Below are the code and all the weights of a small trained network. Each question names an input and a class and asks about switching units off, where a switched-off unit gives its printed mean instead of its output.

import numpy as np


def w(rows, s, z=0):
    codes = np.array(rows[::2]) - 128.0
    scale = np.full(codes.shape[1], s)
    scale[-1] = z or s
    return codes * scale


def f(y):
    return y / 2 * (1 + np.tanh(0.7978845608 * (y + 0.044715 * y**3)))


def log_softmax(a):
    a = a - a.max(-1, keepdims=True)
    return a - np.log(np.exp(a).sum(-1, keepdims=True))


def net(x, mask):
    res = np.array(x, float).reshape(1, 4) / 4 @ E
    y = f(res @ A[0][:, :-1].T + A[0][:, -1])
    res = res + np.where(mask, y, B[0][:, -1]) @ B[0][:, :-1]
    return log_softmax(res[-1] @ U[:, :-1].T + U[:, -1])


A, B = {}, {}
E = w([
[184,93,130,215,85,137,105,27,178,118,185,127],'x0',
[132,131,130,124,133,127,123,134,150,120,136,118],'x1',
[226,155,86,144,71,104,98,161,136,79,7,155],'x2',
[225,191,215,124,133,63,106,118,61,151,152,92],'x3',
],0.015)
A[0] = w([
[204,171,208,130,159,73,102,112,75,156,174,125,31],'neuron 1',
[96,112,128,109,173,162,150,112,131,166,206,148,168],'neuron 2',
[164,181,64,160,78,154,81,119,127,68,49,143,20],'neuron 3',
[146,155,156,144,135,113,134,81,144,232,135,110,32],'neuron 4',
[193,236,134,43,107,34,99,180,65,86,46,111,89],'neuron 5',
[88,140,163,117,187,122,167,140,107,174,198,116,30],'neuron 6',
[74,180,97,89,163,126,107,166,126,185,116,127,178],'neuron 7',
[141,167,148,136,153,135,68,170,122,130,99,147,149],'neuron 8',
[62,23,91,187,118,208,130,58,161,116,171,115,150],'neuron 9',
[71,87,233,83,236,174,156,82,99,173,198,100,93],'neuron 10',
[47,82,40,126,132,167,156,144,185,48,78,189,35],'neuron 11',
[88,136,186,84,195,133,151,127,136,209,217,150,52],'neuron 12',
[73,148,134,89,151,146,153,204,112,133,117,134,72],'neuron 13',
[52,135,116,2,166,115,140,248,77,136,88,106,208],'neuron 14',
[93,110,172,168,130,201,173,109,137,92,141,127,131],'neuron 15',
[78,106,113,119,101,185,118,44,144,120,196,129,121],'neuron 16',
[144,147,111,152,62,140,158,128,157,108,104,135,26],'neuron 17',
[114,101,82,144,101,137,143,102,154,137,138,151,155],'neuron 18',
[104,225,123,108,149,124,104,215,78,134,12,142,83],'neuron 19',
[158,97,156,171,62,125,62,56,155,91,169,150,10],'neuron 20',
[141,104,101,108,149,147,170,98,183,182,140,122,108],'neuron 21',
[174,64,155,205,118,88,159,65,145,109,108,93,59],'neuron 22',
[97,88,140,38,145,181,234,107,124,155,156,82,122],'neuron 23',
[82,48,66,165,125,150,194,115,195,123,161,175,153],'neuron 24',
[175,103,118,220,78,111,88,32,173,134,165,133,157],'neuron 25',
[161,141,133,183,97,174,117,96,101,120,132,146,44],'neuron 26',
[187,132,136,131,65,35,70,177,115,100,100,112,87],'neuron 27',
[122,93,67,123,104,141,142,144,167,74,84,190,130],'neuron 28',
[94,92,132,45,179,140,164,221,89,104,118,128,78],'neuron 29',
[80,30,59,137,113,240,153,197,196,140,83,153,191],'neuron 30',
[201,151,77,146,71,139,94,151,170,96,41,198,42],'neuron 31',
],0.0094,0.011)
B[0] = w([
[55,198,74,178,132,110,67,108,93,96,120,23,177],'neuron 1',
[126,127,102,155,174,167,142,109,161,183,181,174,190],'neuron 2',
[48,213,94,190,144,136,46,100,98,75,139,80,189],'neuron 3',
[54,185,70,190,186,155,52,101,154,163,192,52,138],'neuron 4',
[197,56,177,69,123,144,198,139,180,159,137,186,233],'neuron 5',
[148,97,185,76,109,68,166,179,82,81,55,139,163],'neuron 6',
[115,129,141,148,100,105,115,140,117,123,130,79,182],'neuron 7',
[164,96,169,121,152,126,137,160,132,124,112,149,162],'neuron 8',
[151,113,122,102,147,168,153,109,199,193,125,160,234],'neuron 9',
[139,150,109,130,74,56,112,153,75,74,85,74,205],'neuron 10',
[183,88,209,84,73,6,149,221,32,50,58,148,214],'neuron 11',
[141,112,159,118,118,102,158,148,86,71,90,109,179],'neuron 12',
[88,180,99,148,129,157,88,83,172,149,178,79,169],'neuron 13',
[102,164,130,127,100,97,92,135,71,67,89,36,248],'neuron 14',
[153,115,108,146,173,154,138,125,195,187,139,152,165],'neuron 15',
[106,136,123,131,170,153,115,93,174,181,150,139,190],'neuron 16',
[78,176,58,180,217,175,98,85,196,161,189,102,143],'neuron 17',
[152,121,128,92,155,145,123,148,147,138,136,164,173],'neuron 18',
[199,59,152,65,164,181,180,140,173,178,127,197,209],'neuron 19',
[189,96,209,78,86,57,148,166,34,81,51,151,173],'neuron 20',
[151,126,114,117,153,175,121,135,153,108,146,171,150],'neuron 21',
[119,156,149,141,63,99,95,148,77,72,87,90,168],'neuron 22',
[117,151,104,168,143,153,85,97,106,154,129,87,181],'neuron 23',
[137,97,135,98,143,177,137,104,183,169,168,168,221],'neuron 24',
[75,177,71,151,148,132,88,109,129,118,142,89,225],'neuron 25',
[146,110,163,114,125,125,132,167,108,100,76,140,145],'neuron 26',
[157,88,139,98,125,107,153,113,144,120,92,174,190],'neuron 27',
[98,150,127,140,128,129,99,117,95,127,121,79,195],'neuron 28',
[58,178,86,177,153,163,78,85,148,163,160,79,184],'neuron 29',
[68,189,89,164,126,94,89,123,115,94,106,90,255],'neuron 30',
[77,171,108,150,118,81,84,146,102,113,112,71,212],'neuron 31',
],0.011,0.024)
U = w([
[54,181,39,184,162,153,87,65,135,132,190,97,61],'0',
[175,114,177,89,60,72,134,170,61,73,84,123,254],'1',
[237,11,158,57,161,231,208,114,235,238,193,232,47],'2',
],0.013,0.004)

Each question gives the input, the list of numbers given to net, and the class t.
The units are the neurons (one row each of A and B). Each row of codes is followed by its name. A weight is (code - 128) times the scale printed after its matrix; where a second scale follows, it is the last column's (A, B and U).
mask holds one flag per neuron, in row order. A switched-off neuron (its flag False) gives its mean, the last column of its row in B, instead of its output. The means were averaged over made-up inputs and are rounded, as every weight is.
A unit's drop is (log p(t) with every unit on - log p(t) with that unit switched off) / (log p(t) with every unit on - log p(t) with every unit switched off).
unit that matters most: the unit with the biggest drop
k most important neurons: the k neurons with the biggest drops, biggest first
drop when u is switched off: that unit's drop, to one decimal
input [1,5,5,-2], class 0: unit that matters most : neuron 20
input [-7,1,-8,2], class 1: 2 most important neurons : [neuron 6; neuron 10]
input [6,-1,6,-1], class 0: 2 most important neurons : [neuron 11; neuron 25]
input [-1,5,-7,2], class 1: 3 most important neurons : [neuron 6; neuron 10; neuron 12]
input [-3,1,7,3], class 2: 2 most important neurons : [neuron 5; neuron 19]
input [3,7,0,5], class 0: 3 most important neurons : [neuron 11; neuron 1; neuron 6]
input [-2,7,2,-8], class 1: 2 most important neurons : [neuron 11; neuron 25]
input [2,1,0,6], class 0: 3 most important neurons : [neuron 11; neuron 1; neuron 4]
input [4,-3,2,0], class 0: 3 most important neurons : [neuron 11; neuron 5; neuron 25]
input [3,3,-1,8], class 0: 2 most important neurons : [neuron 1; neuron 11]
input [2,6,6,-1], class 0: 2 most important neurons : [neuron 11; neuron 3]
input [4,1,-3,0], class 2: 2 most important neurons : [neuron 30; neuron 14]
input [2,0,7,-1], class 0: 2 most important neurons : [neuron 3; neuron 11]
input [-5,7,5,6], class 2: 2 most important neurons : [neuron 5; neuron 19]
input [-3,3,-8,3], class 1: unit that matters most : neuron 6
input [7,3,8,-2], class 0: 3 most important neurons : [neuron 3; neuron 17; neuron 25]
input [-5,-2,1,-8], class 1: 2 most important neurons : [neuron 11; neuron 25]
input [-3,-7,2,1], class 2: drop when neuron 30 is switched off : 0.1
input [7,-8,5,-2], class 0: drop when neuron 25 is switched off : 0.2
input [-1,6,3,-7], class 1: unit that matters most : neuron 11
